Below are the code and all the weights of a small trained network. Each question names an input and a class and asks about switching units off, where a switched-off unit gives its printed mean instead of its output.

import numpy as np


def w(rows, s, z=0):
    codes = np.array(rows[::2]) - 128.0
    scale = np.full(codes.shape[1], s)
    scale[-1] = z or s
    return codes * scale


def f(y):
    return y / 2 * (1 + np.tanh(0.7978845608 * (y + 0.044715 * y**3)))


def log_softmax(a):
    a = a - a.max(-1, keepdims=True)
    return a - np.log(np.exp(a).sum(-1, keepdims=True))


def net(x, mask):
    res = np.array(x, float).reshape(1, 2) / 4 @ E
    y = f(res @ A[0][:, :-1].T + A[0][:, -1])
    res = res + np.where(mask, y, B[0][:, -1]) @ B[0][:, :-1]
    return log_softmax(res[-1] @ U[:, :-1].T + U[:, -1])


A, B = {}, {}
E = w([
[134,246,113],'x0',
[161,120,233],'x1',
],0.012)
A[0] = w([
[127,160,219,94],'neuron 1',
[162,184,229,96],'neuron 2',
[120,165,211,107],'neuron 3',
[133,244,127,86],'neuron 4',
[89,177,25,87],'neuron 5',
[131,184,131,246],'neuron 6',
[131,251,153,104],'neuron 7',
],0.013,0.012)
B[0] = w([
[134,105,38,163],'neuron 1',
[149,138,42,179],'neuron 2',
[126,134,72,162],'neuron 3',
[116,3,129,196],'neuron 4',
[172,124,26,210],'neuron 5',
[96,241,183,246],'neuron 6',
[148,28,175,204],'neuron 7',
],0.023,0.012)
U = w([
[197,176,36,4],'0',
[156,36,205,179],'1',
[135,247,226,220],'2',
],0.011,0.0028)

Each question gives the input, the list of numbers given to net, and the class t.
The units are the neurons (one row each of A and B). Each row of codes is followed by its name. A weight is (code - 128) times the scale printed after its matrix; where a second scale follows, it is the last column's (A, B and U).
mask holds one flag per neuron, in row order. A switched-off neuron (its flag False) gives its mean, the last column of its row in B, instead of its output. The means were averaged over made-up inputs and are rounded, as every weight is.
A unit's drop is (log p(t) with every unit on - log p(t) with that unit switched off) / (log p(t) with every unit on - log p(t) with every unit switched off).
The circuit of an input: a set's keep is (log p(t) with only the set's units on - log p(t) with every unit switched off) / (log p(t) with every unit on - log p(t) with every unit switched off). Starting from all 7 units, units are removed one at a time, each time the one whose removal leaves the highest keep (on an exact tie, the one counted first), for as long as the keep stays at least 0.8.
circuit, biggest first: the units of the circuit, biggest drop first
top k neurons: the k neurons with the biggest drops, biggest first
drop when u is switched off: that unit's drop, to one decimal
input [8,0], class 1: circuit, biggest first => neuron 7
input [-2,1], class 2: top 3 neurons => neuron 4; neuron 7; neuron 5
input [1,3], class 2: circuit, biggest first => neuron 5; neuron 4
input [-5,-4], class 1: top 2 neurons => neuron 6; neuron 5
input [6,8], class 0: top 3 neurons => neuron 2; neuron 1; neuron 3
input [-3,1], class 2: top 2 neurons => neuron 4; neuron 7
input [-3,-2], class 2: top 2 neurons => neuron 4; neuron 7
input [5,4], class 1: top 3 neurons => neuron 7; neuron 4; neuron 5
input [-3,5], class 0: top 2 neurons => neuron 7; neuron 6
input [4,-1], class 1: top 2 neurons => neuron 4; neuron 7
input [1,-3], class 2: top 2 neurons => neuron 2; neuron 1
input [4,-3], class 1: top 3 neurons => neuron 4; neuron 7; neuron 2
input [-6,6], class 0: top 3 neurons => neuron 7; neuron 4; neuron 1
input [6,-2], class 1: drop when neuron 7 is switched off => 0.1
input [6,-1], class 1: drop when neuron 7 is switched off => 0.1
input [6,0], class 1: drop when neuron 4 is switched off => 0.3
input [3,-2], class 2: top neuron => neuron 6
